Here is a tiny trained network, its code and every weight. The questions are about switching its units off for an input and a class, where a switched-off unit gives its printed mean instead of its output.

import numpy as np


def w(rows, s, z=0):
    codes = np.array(rows[::2]) - 128.0
    scale = np.full(codes.shape[1], s)
    scale[-1] = z or s
    return codes * scale


def f(y):
    return y / 2 * (1 + np.tanh(0.7978845608 * (y + 0.044715 * y**3)))


def log_softmax(a):
    a = a - a.max(-1, keepdims=True)
    return a - np.log(np.exp(a).sum(-1, keepdims=True))


def net(x, mask):
    res = np.array(x, float).reshape(1, 5) / 4 @ E
    y = f(res @ A[0][:, :-1].T + A[0][:, -1])
    res = res + np.where(mask, y, B[0][:, -1]) @ B[0][:, :-1]
    return log_softmax(res[-1] @ U[:, :-1].T + U[:, -1])


A, B = {}, {}
E = w([
[67,125,108,64,180,123,139,154,188],'x0',
[148,173,173,109,197,81,33,53,104],'x1',
[57,175,151,109,59,115,92,128,169],'x2',
[69,165,101,181,146,120,175,9,60],'x3',
[126,96,107,99,133,101,65,94,156],'x4',
],0.014)
A[0] = w([
[216,108,181,210,140,114,174,41,71,111],'neuron 0',
[23,166,6,34,138,46,52,118,144,247],'neuron 1',
[127,167,100,213,126,95,163,29,54,229],'neuron 2',
[232,159,195,184,116,94,54,102,113,163],'neuron 3',
[188,120,126,216,192,85,2,123,77,186],'neuron 4',
[142,86,107,96,178,154,238,223,152,253],'neuron 5',
[214,117,105,157,58,193,214,196,177,127],'neuron 6',
[218,134,153,190,128,117,159,136,105,180],'neuron 7',
[37,204,175,140,89,94,205,126,112,225],'neuron 8',
[159,163,229,71,124,59,33,198,168,161],'neuron 9',
[55,217,106,170,118,134,161,95,42,151],'neuron 10',
],0.0086,0.004)
B[0] = w([
[92,107,100,111,58,109,190,112,59,202],'neuron 0',
[123,90,123,165,186,149,81,27,228,231],'neuron 1',
[98,91,172,169,108,168,204,107,120,225],'neuron 2',
[202,98,149,111,2,188,103,105,67,212],'neuron 3',
[108,66,168,57,102,152,79,106,93,219],'neuron 4',
[148,200,52,177,203,10,112,118,46,231],'neuron 5',
[184,171,27,161,79,49,120,221,93,234],'neuron 6',
[121,72,94,153,58,77,93,171,68,183],'neuron 7',
[70,202,157,228,117,120,89,163,178,206],'neuron 8',
[228,236,177,2,188,196,92,143,142,248],'neuron 9',
[116,113,221,200,151,207,172,122,111,206],'neuron 10',
],0.01,0.016)
U = w([
[201,108,71,140,140,80,149,171,78,79],'0',
[101,98,108,111,250,67,135,86,106,119],'1',
[196,174,162,48,155,179,88,122,155,249],'2',
[106,183,98,164,93,109,120,178,137,140],'3',
[104,127,172,185,130,172,215,96,116,192],'4',
[120,27,99,141,128,129,94,73,223,16],'5',
[152,67,138,101,69,148,125,111,69,61],'6',
],0.013,0.0017)

Each question gives the input, the list of numbers given to net, and the class t.
The units are the neurons (one row each of A and B). Each row of codes is followed by its name. A weight is (code - 128) times the scale printed after its matrix; where a second scale follows, it is the last column's (A, B and U).
mask holds one flag per neuron, in row order. A switched-off neuron (its flag False) gives its mean, the last column of its row in B, instead of its output. The means were averaged over made-up inputs and are rounded, as every weight is.
A unit's drop is (log p(t) with every unit on - log p(t) with that unit switched off) / (log p(t) with every unit on - log p(t) with every unit switched off).
The circuit of an input: a set's keep is (log p(t) with only the set's units on - log p(t) with every unit switched off) / (log p(t) with every unit on - log p(t) with every unit switched off). Starting from all 11 units, units are removed one at a time, each time the one whose removal leaves the highest keep (on an exact tie, the one counted first), for as long as the keep stays at least 0.8.
circuit, biggest first: the units of the circuit, biggest drop first
top k neurons: the k neurons with the biggest drops, biggest first
drop of u: that unit's drop, to one decimal
input [4,5,6,5,-1], class 4: circuit, biggest first	neuron 10
input [-2,-2,-1,-4,6], class 2: top 2 neurons	neuron 0; neuron 7
input [-1,-3,1,2,0], class 4: top 2 neurons	neuron 6; neuron 5
input [6,-8,5,-5,0], class 0: top 2 neurons	neuron 5; neuron 6
input [6,-2,-5,3,-7], class 0: top 2 neurons	neuron 5; neuron 1
input [-3,7,4,5,8], class 5: top 4 neurons	neuron 1; neuron 6; neuron 7; neuron 5
input [6,-3,4,-8,-5], class 0: top 2 neurons	neuron 5; neuron 6
input [-7,-5,-4,5,3], class 4: top 3 neurons	neuron 2; neuron 10; neuron 3
input [-7,0,4,-5,-2], class 2: top 4 neurons	neuron 9; neuron 5; neuron 0; neuron 2
input [6,8,2,7,-1], class 4: top 2 neurons	neuron 10; neuron 2
input [-5,2,-3,-4,-6], class 6: top 4 neurons	neuron 3; neuron 4; neuron 0; neuron 5
input [0,6,2,5,5], class 5: top 2 neurons	neuron 1; neuron 4
input [-5,7,0,6,6], class 6: top 2 neurons	neuron 4; neuron 3
input [1,-1,3,0,8], class 5: circuit, biggest first	neuron 1
input [1,6,-1,2,-7], class 4: drop of neuron 10	0.1
input [-8,-6,5,-1,5], class 3: drop of neuron 5	0.6
input [6,4,8,5,-1], class 5: drop of neuron 1	1.8
